Below is a small trained network, with its code and all its weights. Each question gives an input and a class and asks what happens when units are switched off, that is, made to give their printed mean instead of their output.

import numpy as np


def w(rows, s, z=0):
    codes = np.array(rows[::2]) - 128.0
    scale = np.full(codes.shape[1], s)
    scale[-1] = z or s
    return codes * scale


def f(y):
    return y / 2 * (1 + np.tanh(0.7978845608 * (y + 0.044715 * y**3)))


def log_softmax(a):
    a = a - a.max(-1, keepdims=True)
    return a - np.log(np.exp(a).sum(-1, keepdims=True))


def net(x, mask):
    res = np.array(x, float).reshape(1, 7) / 4 @ E
    y = f(res @ A[0][:, :-1].T + A[0][:, -1])
    res = res + np.where(mask, y, B[0][:, -1]) @ B[0][:, :-1]
    return log_softmax(res[-1] @ U[:, :-1].T + U[:, -1])


A, B = {}, {}
E = w([
[185,66,116,59,93,149,150,237,120,74,146,136],'x0',
[67,62,1,87,160,117,69,123,111,144,108,66],'x1',
[202,169,177,116,108,108,101,196,72,231,118,78],'x2',
[139,165,163,95,128,184,98,83,107,84,189,68],'x3',
[251,111,57,183,48,147,145,70,94,118,86,123],'x4',
[85,88,169,75,119,113,201,79,37,160,135,135],'x5',
[180,46,150,187,174,76,40,100,81,121,227,156],'x6',
],0.0076)
A[0] = w([
[150,33,210,131,152,102,124,90,48,132,159,170,111],'N1',
[136,132,153,145,80,76,127,175,122,158,137,60,32],'N2',
[169,157,145,120,162,123,110,161,121,187,95,82,57],'N3',
[94,104,186,82,182,74,145,134,133,151,156,122,129],'N4',
[99,135,128,87,103,139,206,119,96,168,73,146,73],'N5',
[103,95,95,89,144,154,178,94,153,41,161,191,64],'N6',
[158,100,117,11,93,122,147,145,122,115,174,170,110],'N7',
[89,132,168,102,165,101,121,154,157,124,126,126,4],'N8',
[119,147,157,69,229,116,126,153,146,133,138,128,31],'N9',
[114,174,111,216,136,73,115,105,118,168,73,162,158],'N10',
[155,80,128,108,147,182,157,184,109,91,133,139,66],'N11',
[149,161,114,105,152,117,132,163,206,124,42,145,119],'N12',
[104,93,67,70,127,120,86,129,115,131,73,66,67],'N13',
[117,179,110,145,198,112,130,66,132,207,115,163,108],'N14',
[52,148,147,87,173,75,107,168,94,146,105,154,120],'N15',
[120,200,105,65,100,183,124,124,148,136,99,110,66],'N16',
[174,166,185,139,117,145,152,103,185,121,152,167,55],'N17',
[175,115,111,203,156,126,29,174,201,108,158,133,140],'N18',
[115,139,167,225,104,63,174,185,140,111,100,166,124],'N19',
[93,101,111,200,149,148,138,99,209,50,112,138,123],'N20',
[87,45,111,150,106,57,204,153,101,220,107,184,121],'N21',
[95,174,106,111,98,145,190,148,128,128,112,99,17],'N22',
[154,154,128,113,133,81,128,148,108,222,124,86,71],'N23',
[110,170,136,165,165,125,130,56,143,164,124,113,50],'N24',
[178,115,96,169,83,141,113,111,49,103,101,135,138],'N25',
[183,85,86,126,85,178,142,86,103,156,98,125,131],'N26',
[167,117,212,156,131,154,182,157,117,101,111,200,71],'N27',
[91,44,167,106,124,97,200,65,92,91,112,130,155],'N28',
[144,148,146,119,120,127,104,172,111,184,120,97,60],'N29',
[175,98,156,103,136,126,88,122,114,188,141,128,47],'N30',
[150,76,137,124,109,114,206,66,44,142,115,104,95],'N31',
[117,65,92,110,144,97,73,131,135,161,88,131,82],'N32',
[76,106,164,142,158,125,105,180,135,151,164,154,121],'N33',
[91,172,145,158,124,100,113,70,107,146,112,134,139],'N34',
[128,90,150,166,127,91,69,131,95,98,152,118,55],'N35',
[81,160,176,70,174,160,94,138,129,107,126,122,101],'N36',
[140,94,129,130,143,65,87,126,79,132,169,162,50],'N37',
[163,167,126,116,164,153,121,160,74,174,124,119,109],'N38',
[100,100,55,98,123,89,72,115,111,126,94,49,3],'N39',
[86,123,149,70,64,155,180,110,110,138,84,105,120],'N40',
[106,166,167,87,110,254,114,81,40,89,209,19,203],'N41',
[172,124,100,143,76,115,132,89,115,127,99,124,26],'N42',
[149,168,165,86,159,160,126,42,112,137,143,125,150],'N43',
[173,123,96,155,82,150,145,51,115,129,116,109,69],'N44',
[145,168,179,130,93,117,148,118,123,107,144,190,45],'N45',
[132,87,129,114,146,80,117,87,88,106,180,171,130],'N46',
[164,50,127,104,102,130,137,222,153,118,152,188,153],'N47',
],0.0087,0.0035)
B[0] = w([
[98,146,125,214,168,219,158,82,149,145,93,100,214],'N1',
[106,52,157,114,80,105,142,130,149,109,92,170,153],'N2',
[106,50,173,167,69,82,137,170,154,159,94,156,172],'N3',
[117,195,39,104,122,110,128,132,178,167,144,178,195],'N4',
[110,131,126,190,165,172,169,118,149,146,81,112,198],'N5',
[100,81,180,132,53,65,115,162,151,179,57,142,196],'N6',
[201,105,104,73,131,183,71,148,59,171,100,100,177],'N7',
[122,121,33,118,92,134,137,87,133,128,138,212,154],'N8',
[122,170,58,89,68,121,164,89,161,128,194,221,170],'N9',
[166,94,78,73,163,150,129,158,134,115,117,104,215],'N10',
[173,65,111,53,103,175,53,147,62,190,109,142,162],'N11',
[164,155,126,183,194,187,123,75,134,123,114,78,204],'N12',
[38,110,160,124,125,102,147,108,63,97,218,93,205],'N13',
[181,41,117,37,138,203,55,170,37,170,97,99,202],'N14',
[158,164,98,120,118,119,131,133,179,138,167,160,201],'N15',
[137,150,142,208,167,210,177,46,97,75,96,144,197],'N16',
[40,105,136,87,51,129,216,133,75,82,254,77,184],'N17',
[129,193,153,156,133,210,161,90,179,154,103,55,232],'N18',
[104,116,118,143,172,81,160,118,114,64,208,57,193],'N19',
[142,88,239,142,39,38,105,194,155,180,58,129,217],'N20',
[201,134,123,132,237,63,147,161,180,54,140,36,207],'N21',
[104,97,117,203,85,244,129,39,61,111,93,186,178],'N22',
[142,64,193,156,58,88,154,136,165,148,90,138,187],'N23',
[192,57,97,48,76,215,121,196,48,160,109,177,184],'N24',
[114,178,49,103,116,118,124,133,185,134,144,172,207],'N25',
[133,178,39,104,125,104,128,127,183,146,192,187,207],'N26',
[48,92,105,102,141,105,145,144,90,99,214,85,194],'N27',
[159,140,207,124,78,74,94,155,173,210,104,92,198],'N28',
[125,75,169,159,35,54,103,114,138,173,102,159,165],'N29',
[127,119,187,164,73,130,139,81,162,132,95,145,159],'N30',
[88,228,96,87,114,134,99,143,202,160,141,126,194],'N31',
[80,115,106,157,144,110,175,112,109,51,192,76,172],'N32',
[150,165,83,114,133,167,141,126,188,141,157,187,179],'N33',
[160,78,108,63,129,176,61,165,76,149,128,113,191],'N34',
[95,95,131,172,128,197,168,84,96,90,91,157,169],'N35',
[154,167,55,108,132,126,155,123,164,128,113,178,189],'N36',
[83,119,168,155,147,244,163,41,98,108,72,153,176],'N37',
[89,90,177,147,106,89,119,143,154,158,114,151,167],'N38',
[15,128,164,141,98,63,151,155,46,98,245,109,198],'N39',
[101,167,160,186,141,216,138,67,108,127,70,110,207],'N40',
[181,94,132,117,210,49,170,132,215,42,87,70,255],'N41',
[100,183,63,118,89,114,137,113,160,130,173,249,171],'N42',
[156,81,101,106,182,109,98,182,116,122,153,91,185],'N43',
[147,126,63,90,112,112,145,113,178,150,167,188,197],'N44',
[11,93,115,118,100,102,166,153,74,90,182,103,167],'N45',
[84,141,159,185,120,177,115,74,143,150,43,123,183],'N46',
[171,92,91,78,145,191,87,156,105,140,97,104,208],'N47',
],0.0064,0.0086)
U = w([
[119,131,137,203,129,227,154,54,108,120,85,145,71],'0',
[149,175,62,77,95,116,132,120,175,135,178,251,80],'1',
[66,99,143,104,100,95,155,128,43,98,228,81,87],'2',
[199,71,112,23,119,189,69,162,55,144,102,122,88],'3',
[135,76,204,145,35,51,118,141,159,154,60,164,95],'4',
[208,107,122,123,205,86,157,126,178,69,116,70,184],'5',
[150,174,143,131,132,141,122,126,170,153,115,63,254],'6',
[206,196,174,131,199,65,73,135,72,80,104,174,151],'7',
],0.011,0.012)

Each question gives the input, the list of numbers given to net, and the class t.
The units are the neurons (one row each of A and B). Each row of codes is followed by its name. A weight is (code - 128) times the scale printed after its matrix; where a second scale follows, it is the last column's (A, B and U).
mask holds one flag per neuron, in row order. A switched-off neuron (its flag False) gives its mean, the last column of its row in B, instead of its output. The means were averaged over made-up inputs and are rounded, as every weight is.
A unit's drop is (log p(t) with every unit on - log p(t) with that unit switched off) / (log p(t) with every unit on - log p(t) with every unit switched off).
The circuit of an input: a set's keep is (log p(t) with only the set's units on - log p(t) with every unit switched off) / (log p(t) with every unit on - log p(t) with every unit switched off). Starting from the 12 units with the biggest drops (on a tie, the unit counted first), units are removed one at a time, each time the one whose removal leaves the highest keep (on an exact tie, the one counted first), for as long as the keep stays at least 0.8.
circuit, biggest first: the units of the circuit, biggest drop first
k most important neurons: the k neurons with the biggest drops, biggest first
drop when u is switched off: that unit's drop, to one decimal
input [-3,2,-5,4,2,5,-2], class 4: circuit, biggest first -> N6, N28
input [-8,-3,4,8,5,-1,-8], class 0: circuit, biggest first -> N16
input [-6,-5,8,-8,-5,-8,-3], class 4: 4 most important neurons -> N3, N29, N23, N2
input [7,-2,8,-4,-7,-2,-4], class 4: 2 most important neurons -> N29, N3
input [6,3,8,8,8,-8,6], class 1: circuit, biggest first -> N25, N26
input [-8,4,-3,7,-5,-6,-3], class 3: circuit, biggest first -> N24, N14
input [-3,4,-6,3,8,2,-7], class 1: 2 most important neurons -> N26, N44
input [7,7,-1,1,3,5,2], class 2: 2 most important neurons -> N39, N13
input [7,-4,-3,8,0,7,4], class 5: 2 most important neurons -> N41, N1
input [-5,-8,4,4,6,4,6], class 2: 2 most important neurons -> N17, N45
input [-3,7,-6,0,-6,8,3], class 6: 4 most important neurons -> N28, N46, N1, N21
input [0,-8,7,4,-6,-5,-3], class 2: 2 most important neurons -> N17, N27
input [-1,6,7,-3,5,3,-7], class 0: 4 most important neurons -> N40, N16, N22, N5
input [7,7,-5,7,-2,-5,-5], class 2: circuit, biggest first -> N13
input [-6,5,4,-8,0,6,4], class 5: 3 most important neurons -> N21, N32, N10
input [1,1,0,-8,1,2,-8], class 0: 3 most important neurons -> N22, N40, N41
input [-5,3,-8,-7,7,-1,-2], class 4: 2 most important neurons -> N20, N6
input [8,-7,3,-3,3,-2,-7], class 3: 2 most important neurons -> N47, N11
input [-2,-3,8,-7,-2,5,-5], class 4: 2 most important neurons -> N23, N29
input [4,-6,5,-6,6,3,7], class 0: circuit, biggest first -> N1
input [8,-6,-1,2,8,-8,5], class 1: 4 most important neurons -> N25, N42, N26, N14
input [4,5,-4,2,4,-4,2], class 2: circuit, biggest first -> N39, N13
input [-6,1,-1,5,-8,6,7], class 1: drop when N33 is switched off -> 0.2
input [7,3,-1,5,8,-5,1], class 1: drop when N41 is switched off -> 0.0
input [1,7,-3,-2,-5,-5,4], class 2: drop when N13 is switched off -> 0.1
input [7,5,4,-1,7,7,-7], class 0: drop when N5 is switched off -> 0.6
input [-3,2,8,-4,-1,7,7], class 4: circuit, biggest first -> N23
